Here is a tiny trained network, its code and every weight. The questions are about switching its units off for an input and a class, where a switched-off unit gives its printed mean instead of its output.

import numpy as np


def w(rows, s, z=0):
    codes = np.array(rows[::2]) - 128.0
    scale = np.full(codes.shape[1], s)
    scale[-1] = z or s
    return codes * scale


def norm(h):
    return h / np.sqrt((h * h).mean(-1, keepdims=True) + 1e-5)


def f(y):
    return y / 2 * (1 + np.tanh(0.7978845608 * (y + 0.044715 * y**3)))


def log_softmax(a):
    a = a - a.max(-1, keepdims=True)
    return a - np.log(np.exp(a).sum(-1, keepdims=True))


def net(x, mask):
    res = np.array(x, float).reshape(1, 4) / 4 @ E
    u = 0
    for l in range(2):
        y = f(norm(res) @ A[l][:, :-1].T + A[l][:, -1])
        res = res + np.where(mask[u : u + 10], y, B[l][:, -1]) @ B[l][:, :-1]
        u += 10
    return log_softmax(norm(res)[-1] @ U[:, :-1].T + U[:, -1])


A, B = {}, {}
E = w([
[117,160,202,78,151,74,73,1],'x0',
[144,223,80,148,226,153,124,99],'x1',
[177,175,173,131,118,131,133,181],'x2',
[127,105,140,82,134,204,28,131],'x3',
],0.006)
A[0] = w([
[120,50,142,80,31,59,167,151,84],'0.n1',
[99,109,113,118,107,144,179,78,209],'0.n2',
[113,131,97,170,96,99,213,149,111],'0.n3',
[140,120,179,146,183,122,108,125,33],'0.n4',
[167,97,99,220,93,211,134,146,75],'0.n5',
[119,94,133,174,60,153,133,128,8],'0.n6',
[105,99,171,95,161,255,29,158,61],'0.n7',
[118,111,151,95,133,119,118,69,43],'0.n8',
[114,185,31,75,158,138,142,118,139],'0.n9',
[66,149,160,192,185,172,85,120,171],'0.n10',
],0.0064,0.0014)
B[0] = w([
[73,224,112,91,130,168,135,121,252],'0.n1',
[177,149,172,145,158,116,160,211,166],'0.n2',
[151,72,156,109,174,88,100,134,232],'0.n3',
[146,93,78,120,89,156,124,129,121],'0.n4',
[190,76,90,111,101,140,143,64,210],'0.n5',
[162,175,104,154,112,180,106,135,152],'0.n6',
[37,64,179,132,254,76,129,161,249],'0.n7',
[203,140,110,113,113,147,97,167,150],'0.n8',
[165,216,171,151,64,181,146,161,191],'0.n9',
[103,169,111,123,77,123,155,166,168],'0.n10',
],0.0065,0.0041)
A[1] = w([
[107,166,179,64,87,50,114,72,108],'1.n1',
[156,179,170,137,139,132,71,47,168],'1.n2',
[71,86,204,82,2,133,171,114,2],'1.n3',
[99,185,157,143,151,23,238,160,225],'1.n4',
[143,46,71,150,154,159,128,180,182],'1.n5',
[167,128,115,87,124,56,79,77,175],'1.n6',
[71,80,162,51,55,118,107,154,115],'1.n7',
[136,143,30,112,90,157,168,159,169],'1.n8',
[121,153,154,154,121,31,209,127,32],'1.n9',
[165,198,137,190,184,199,159,78,90],'1.n10',
],0.0071,0.0009)
B[1] = w([
[248,80,69,151,73,97,111,150,199],'1.n1',
[177,62,112,178,67,131,221,143,174],'1.n2',
[90,205,51,139,146,254,160,76,176],'1.n3',
[30,119,154,109,213,159,96,97,253],'1.n4',
[202,136,197,137,106,10,54,91,218],'1.n5',
[180,101,130,187,103,127,81,253,146],'1.n6',
[124,203,92,176,149,113,224,115,187],'1.n7',
[206,114,127,122,41,133,86,65,199],'1.n8',
[104,63,218,85,154,83,38,208,195],'1.n9',
[86,120,63,85,62,190,131,105,190],'1.n10',
],0.0058,0.0057)
U = w([
[44,104,173,163,215,76,57,179,255],'0',
[254,88,83,202,64,82,73,141,15],'1',
[44,235,62,167,98,233,149,111,61],'2',
],0.0081,0.00092)

Each question gives the input, the list of numbers given to net, and the class t.
The units are the neurons (one row each of A and B). Each row of codes is followed by its name. A weight is (code - 128) times the scale printed after its matrix; where a second scale follows, it is the last column's (A, B and U).
mask holds one flag per neuron, layer by layer. A switched-off neuron (its flag False) gives its mean, the last column of its row in B, instead of its output. The means were averaged over made-up inputs and are rounded, as every weight is.
A unit's drop is (log p(t) with every unit on - log p(t) with that unit switched off) / (log p(t) with every unit on - log p(t) with every unit switched off).
The circuit of an input: a set's keep is (log p(t) with only the set's units on - log p(t) with every unit switched off) / (log p(t) with every unit on - log p(t) with every unit switched off). Starting from the 12 units with the biggest drops (on a tie, the unit counted first), units are removed one at a time, each time the one whose removal leaves the highest keep (on an exact tie, the one counted first), for as long as the keep stays at least 0.8.
units of the circuit, in order: the units of the circuit, biggest drop first
top k neurons: the k neurons with the biggest drops, biggest first
top k neurons in layer l: the k neurons of layer l with the biggest drops, biggest first
drop of u: that unit's drop, to one decimal
input [8,-7,-2,2], class 1: units of the circuit, in order : [1.n1]
input [-7,-3,7,-8], class 0: top 3 neurons in layer 1 : [1.n4; 1.n1; 1.n9]
input [-5,-6,-4,-2], class 2: top 2 neurons in layer 1 : [1.n3; 1.n1]
input [-7,-6,-4,-8], class 0: top 4 neurons in layer 1 : [1.n4; 1.n1; 1.n9; 1.n2]
input [-4,-5,6,-3], class 2: units of the circuit, in order : [0.n1; 1.n3]
input [8,5,2,-5], class 1: top 2 neurons in layer 1 : [1.n1; 1.n2]
input [2,-4,1,3], class 2: top 3 neurons in layer 0 : [0.n3; 0.n1; 0.n2]
input [-2,-5,7,-6], class 0: top 2 neurons : [1.n9; 0.n3]
input [8,-8,6,7], class 1: top 2 neurons : [1.n1; 1.n4]
input [-2,-8,8,-5], class 2: drop of 1.n3 : 0.4
input [-1,-5,5,-8], class 0: drop of 1.n9 : 0.2
input [-4,-7,5,-1], class 2: drop of 0.n1 : 0.2
input [-2,4,8,-1], class 2: drop of 1.n5 : 0.1
input [2,-7,5,5], class 2: units of the circuit, in order : [1.n3]
